Here is a tiny trained network, its code and every weight. The questions are about switching its units off for an input and a target symbol, where a switched-off unit gives its printed mean instead of its output.

import numpy as np


def w(rows, s, z=0):
    codes = np.array(rows[::2]) - 128.0
    scale = np.full(codes.shape[1], s)
    scale[-1] = z or s
    return codes * scale


def f(y):
    return np.maximum(y, 0)


def softmax(a):
    e = np.exp(a - a.max(-1, keepdims=True))
    return e / e.sum(-1, keepdims=True)


def log_softmax(a):
    a = a - a.max(-1, keepdims=True)
    return a - np.log(np.exp(a).sum(-1, keepdims=True))


def net(x, mask):
    ids = ['αγδεζηθλμξπστφψω'.index(c) for c in x.split()]
    T = len(ids)
    res = E[ids] + P[:T]
    r = res
    for j in range(2):
        rows = slice(4 * j, 4 * j + 4)
        q, k, v = (r @ M[0][rows].T for M in (Q, K, V))
        z = softmax(np.where(np.tri(T) > 0, q @ k.T / 4**0.5, -1e9)) @ v
        o = O[0][rows]
        res = res + np.where(mask[j], z, o[:, -1]) @ o[:, :-1]
    y = f(res @ A[0][:, :-1].T + A[0][:, -1])
    res = res + np.where(mask[2:10], y, B[0][:, -1]) @ B[0][:, :-1]
    return log_softmax(res[-1] @ U[:, :-1].T + U[:, -1])


Q, K, V, O, A, B = {}, {}, {}, {}, {}, {}
E = w([
[134,63,64],'α',
[178,52,159],'γ',
[122,164,141],'δ',
[30,91,148],'ε',
[70,111,95],'ζ',
[2,91,206],'η',
[22,184,203],'θ',
[114,130,78],'λ',
[167,55,141],'μ',
[98,161,184],'ξ',
[104,126,84],'π',
[77,117,97],'σ',
[53,174,115],'τ',
[94,161,192],'φ',
[175,52,153],'ψ',
[100,127,86],'ω',
],0.014)
P = w([
[130,127,11],'0',
[157,114,114],'1',
[155,115,118],'2',
[153,115,123],'3',
[151,117,129],'4',
[143,114,135],'5',
[142,114,137],'6',
[139,114,141],'7',
],0.011)
Q[0] = w([
[121,118,146],'head 1',
[144,168,65],'head 1',
[180,115,105],'head 1',
[121,143,111],'head 1',
[161,103,158],'head 2',
[241,108,211],'head 2',
[67,127,43],'head 2',
[140,2,104],'head 2',
],0.027)
K[0] = w([
[138,139,136],'head 1',
[81,95,96],'head 1',
[147,81,127],'head 1',
[103,128,117],'head 1',
[149,83,144],'head 2',
[216,66,190],'head 2',
[96,178,69],'head 2',
[140,3,83],'head 2',
],0.03)
V[0] = w([
[114,97,116],'head 1',
[122,167,160],'head 1',
[102,76,107],'head 1',
[132,110,112],'head 1',
[255,250,92],'head 2',
[125,124,132],'head 2',
[101,205,234],'head 2',
[92,79,126],'head 2',
],0.0096)
O[0] = w([
[119,123,145,155],'head 1',
[156,150,101,88],'head 1',
[114,124,157,174],'head 1',
[117,122,136,147],'head 1',
[192,246,91,67],'head 2',
[123,120,128,128],'head 2',
[22,110,23,3],'head 2',
[115,87,151,163],'head 2',
],0.013,0.0062)
A[0] = w([
[55,113,91,100],'neuron 1',
[165,58,135,13],'neuron 2',
[240,10,4,99],'neuron 3',
[63,81,121,114],'neuron 4',
[137,219,176,2],'neuron 5',
[171,96,141,113],'neuron 6',
[204,146,55,86],'neuron 7',
[152,107,42,220],'neuron 8',
],0.014,0.0075)
B[0] = w([
[63,204,155,197],'neuron 1',
[34,181,64,234],'neuron 2',
[237,219,114,197],'neuron 3',
[222,95,101,213],'neuron 4',
[160,254,149,149],'neuron 5',
[94,70,119,254],'neuron 6',
[92,145,186,133],'neuron 7',
[169,27,97,156],'neuron 8',
],0.027,0.0094)
U = w([
[114,193,35,132],'α',
[2,195,109,109],'γ',
[6,114,120,134],'δ',
[154,99,124,102],'ε',
[122,65,140,192],'ζ',
[186,120,98,8],'η',
[96,65,72,14],'θ',
[126,135,154,133],'λ',
[128,84,135,186],'μ',
[120,125,144,153],'ξ',
[46,94,148,160],'π',
[120,131,160,171],'σ',
[158,177,145,1],'τ',
[116,102,143,188],'φ',
[137,83,127,151],'ψ',
[146,101,126,106],'ω',
],0.0089,0.005)

Each question gives the input, a string of symbols that net reads in full, and the target symbol t.
The units are the heads (4 rows each of Q, K, V and O) and the neurons (one row each of A and B). Each row of codes is followed by its name. A weight is (code - 128) times the scale printed after its matrix; where a second scale follows, it is the last column's (O, A, B and U).
mask holds one flag per unit, heads first, then neurons. A switched-off unit (its flag False) gives its mean, the last column of its rows in O or B, instead of its output. The means were averaged over made-up inputs and are rounded, as every weight is.
A unit's drop is (log p(t) with every unit on - log p(t) with that unit switched off) / (log p(t) with every unit on - log p(t) with every unit switched off).
The circuit of an input: a set's keep is (log p(t) with only the set's units on - log p(t) with every unit switched off) / (log p(t) with every unit on - log p(t) with every unit switched off). Starting from all 10 units, units are removed one at a time, each time the one whose removal leaves the highest keep (on an exact tie, the one counted first), for as long as the keep stays at least 0.8.
circuit, biggest first: the units of the circuit, biggest drop first
most important unit: the unit with the biggest drop
top k neurons: the k neurons with the biggest drops, biggest first
input ζ ζ ζ π, target δ: circuit, biggest first -> (head 2; neuron 4; neuron 3)
input α θ γ α, target γ: circuit, biggest first -> (neuron 2; neuron 4)
input γ ψ ε π μ γ, target γ: circuit, biggest first -> (neuron 2)
input α τ ψ σ, target γ: circuit, biggest first -> (head 2; neuron 5; neuron 4; neuron 3)
input η γ ζ, target α: top 3 neurons -> (neuron 4; neuron 2; neuron 1)
input α λ ζ η, target γ: circuit, biggest first -> (head 2; neuron 5; neuron 4; neuron 3)
input α ε ω δ α σ σ ε, target γ: circuit, biggest first -> (head 2; neuron 5; neuron 4; neuron 2)
input α φ φ ω μ ζ, target γ: top 3 neurons -> (neuron 5; neuron 4; neuron 2)
input θ φ ω φ α σ, target η: circuit, biggest first -> (neuron 4; head 2)
input λ α ψ π α λ, target τ: circuit, biggest first -> (head 2; neuron 5)
input ζ λ ψ ε ω, target δ: circuit, biggest first -> (neuron 4; neuron 3)
input η μ σ, target α: circuit, biggest first -> (neuron 4; head 2; neuron 2; neuron 1)
input ε δ ψ ε, target θ: circuit, biggest first -> (neuron 4; head 2; neuron 2; neuron 3)
input ε η ω, target θ: top 3 neurons -> (neuron 4; neuron 2; neuron 1)
input η τ ζ γ σ ε, target α: most important unit -> neuron 4
input ε τ ψ γ η, target θ: top 3 neurons -> (neuron 4; neuron 2; neuron 3)
input λ φ π τ τ λ σ ζ, target τ: top 2 neurons -> (neuron 5; neuron 2)
input η μ ζ ε ζ θ, target α: top 3 neurons -> (neuron 4; neuron 1; neuron 6)
input α θ δ π, target γ: top 2 neurons -> (neuron 5; neuron 4)
input ζ δ μ ξ φ τ ζ, target δ: circuit, biggest first -> (neuron 3)
input ζ α σ λ θ λ ξ α, target γ: top 4 neurons -> (neuron 2; neuron 4; neuron 8; neuron 6)
input α ψ η, target γ: top 4 neurons -> (neuron 5; neuron 4; neuron 2; neuron 3)
input θ ψ ζ, target η: top 2 neurons -> (neuron 4; neuron 2)
input λ λ λ α γ ω, target τ: top 2 neurons -> (neuron 5; neuron 2)
input ε μ ζ, target θ: top 3 neurons -> (neuron 4; neuron 2; neuron 3)
